Below is a small trained network, with its code and all its weights. Each question gives an input and a class and asks what happens when units are switched off, that is, made to give their printed mean instead of their output.

import numpy as np


def w(rows, s, z=0):
    codes = np.array(rows[::2]) - 128.0
    scale = np.full(codes.shape[1], s)
    scale[-1] = z or s
    return codes * scale


def f(y):
    return np.maximum(y, 0)


def log_softmax(a):
    a = a - a.max(-1, keepdims=True)
    return a - np.log(np.exp(a).sum(-1, keepdims=True))


def net(x, mask):
    res = np.array(x, float).reshape(1, 6) / 4 @ E
    y = f(res @ A[0][:, :-1].T + A[0][:, -1])
    res = res + np.where(mask, y, B[0][:, -1]) @ B[0][:, :-1]
    return log_softmax(res[-1] @ U[:, :-1].T + U[:, -1])


A, B = {}, {}
E = w([
[231,99,95,75,92,36,118],'x0',
[218,82,156,86,223,160,226],'x1',
[57,55,142,107,156,132,133],'x2',
[98,120,182,25,63,196,146],'x3',
[169,9,197,206,83,130,99],'x4',
[125,101,128,146,45,128,254],'x5',
],0.0097)
A[0] = w([
[135,49,203,150,57,188,162,171],'N1',
[72,99,108,41,98,155,166,170],'N2',
[150,198,105,149,124,180,125,255],'N3',
[139,131,44,226,111,88,152,188],'N4',
[164,132,110,144,233,191,119,130],'N5',
[69,164,174,133,125,133,51,188],'N6',
[131,136,127,135,225,147,71,180],'N7',
[171,164,181,113,42,112,208,135],'N8',
[144,102,80,154,112,61,145,130],'N9',
[62,152,102,78,151,198,188,130],'N10',
[156,113,77,203,86,77,113,146],'N11',
[109,110,156,175,189,152,159,154],'N12',
[86,44,201,130,105,158,173,148],'N13',
[127,11,128,82,151,96,122,164],'N14',
[197,178,110,100,58,140,200,145],'N15',
[149,167,107,86,33,134,142,161],'N16',
[105,89,209,175,111,141,162,118],'N17',
[69,171,99,137,54,136,174,175],'N18',
[157,152,75,147,217,160,150,137],'N19',
[72,167,77,86,108,159,190,99],'N20',
[171,94,83,108,95,41,112,177],'N21',
],0.012,0.0069)
B[0] = w([
[186,104,78,197,90,246,105,247],'N1',
[74,95,48,146,80,80,185,217],'N2',
[42,109,194,72,228,123,80,212],'N3',
[152,124,196,192,171,42,136,217],'N4',
[152,159,44,89,242,159,131,205],'N5',
[127,54,127,151,149,114,19,220],'N6',
[154,201,104,105,199,158,72,220],'N7',
[132,149,164,95,62,203,55,220],'N8',
[172,198,147,158,76,65,180,179],'N9',
[25,89,51,131,175,93,166,218],'N10',
[173,192,224,196,87,66,97,205],'N11',
[162,138,117,189,180,150,149,187],'N12',
[132,93,27,208,68,212,127,223],'N13',
[255,117,107,58,44,199,242,211],'N14',
[74,171,206,17,104,193,90,225],'N15',
[77,143,156,77,57,164,125,208],'N16',
[154,94,50,241,85,201,147,193],'N17',
[61,48,172,144,84,75,150,202],'N18',
[144,196,83,83,223,111,144,204],'N19',
[56,85,109,94,140,69,155,195],'N20',
[196,181,130,89,40,88,144,216],'N21',
],0.0083,0.014)
U = w([
[91,172,185,64,116,180,97,1],'0',
[108,128,172,206,157,101,126,82],'1',
[148,116,62,207,106,205,143,116],'2',
[171,219,135,154,100,40,129,73],'3',
[128,161,97,98,159,135,30,243],'4',
[173,134,103,61,106,135,196,144],'5',
[151,197,73,97,251,141,147,134],'6',
[42,112,76,116,145,84,177,94],'7',
],0.012,0.0053)

Each question gives the input, the list of numbers given to net, and the class t.
The units are the neurons (one row each of A and B). Each row of codes is followed by its name. A weight is (code - 128) times the scale printed after its matrix; where a second scale follows, it is the last column's (A, B and U).
mask holds one flag per neuron, in row order. A switched-off neuron (its flag False) gives its mean, the last column of its row in B, instead of its output. The means were averaged over made-up inputs and are rounded, as every weight is.
A unit's drop is (log p(t) with every unit on - log p(t) with that unit switched off) / (log p(t) with every unit on - log p(t) with every unit switched off).
The circuit of an input: a set's keep is (log p(t) with only the set's units on - log p(t) with every unit switched off) / (log p(t) with every unit on - log p(t) with every unit switched off). Starting from the 12 units with the biggest drops (on a tie, the unit counted first), units are removed one at a time, each time the one whose removal leaves the highest keep (on an exact tie, the one counted first), for as long as the keep stays at least 0.8.
circuit, biggest first: the units of the circuit, biggest drop first
k most important neurons: the k neurons with the biggest drops, biggest first
drop when u is switched off: that unit's drop, to one decimal
input [3,0,-1,4,-4,-1], class 0: circuit, biggest first	(N15, N16)
input [7,0,-1,1,-4,-7], class 6: most important neuron	(N8)
input [-1,-5,-8,1,-8,-2], class 7: circuit, biggest first	(N20, N18)
input [2,-4,-8,2,2,-3], class 0: 2 most important neurons	(N16, N3)
input [-6,8,6,-5,1,1], class 6: 3 most important neurons	(N5, N19, N7)
input [5,-4,-6,3,6,-1], class 3: 2 most important neurons	(N11, N21)
input [2,6,-7,-8,3,-2], class 6: 3 most important neurons	(N5, N19, N7)
input [0,6,-1,-8,2,2], class 6: 2 most important neurons	(N5, N19)
input [-1,-4,1,5,-1,5], class 7: 2 most important neurons	(N18, N20)
input [1,7,-7,8,-6,2], class 0: 2 most important neurons	(N15, N8)
input [-4,-1,-8,-6,5,-4], class 3: 4 most important neurons	(N11, N4, N10, N1)
input [1,-2,-5,8,-4,2], class 0: 3 most important neurons	(N15, N8, N16)
input [-6,8,0,6,-4,1], class 7: 2 most important neurons	(N10, N2)
input [7,-2,7,3,0,-8], class 5: circuit, biggest first	(N14)
input [8,-3,1,4,-7,8], class 0: 2 most important neurons	(N15, N8)
input [-4,7,-2,3,2,-3], class 6: drop when N5 is switched off	0.4
input [2,2,4,7,-4,4], class 7: drop when N10 is switched off	0.1
input [8,-3,7,-5,-6,8], class 3: drop when N7 is switched off	0.0
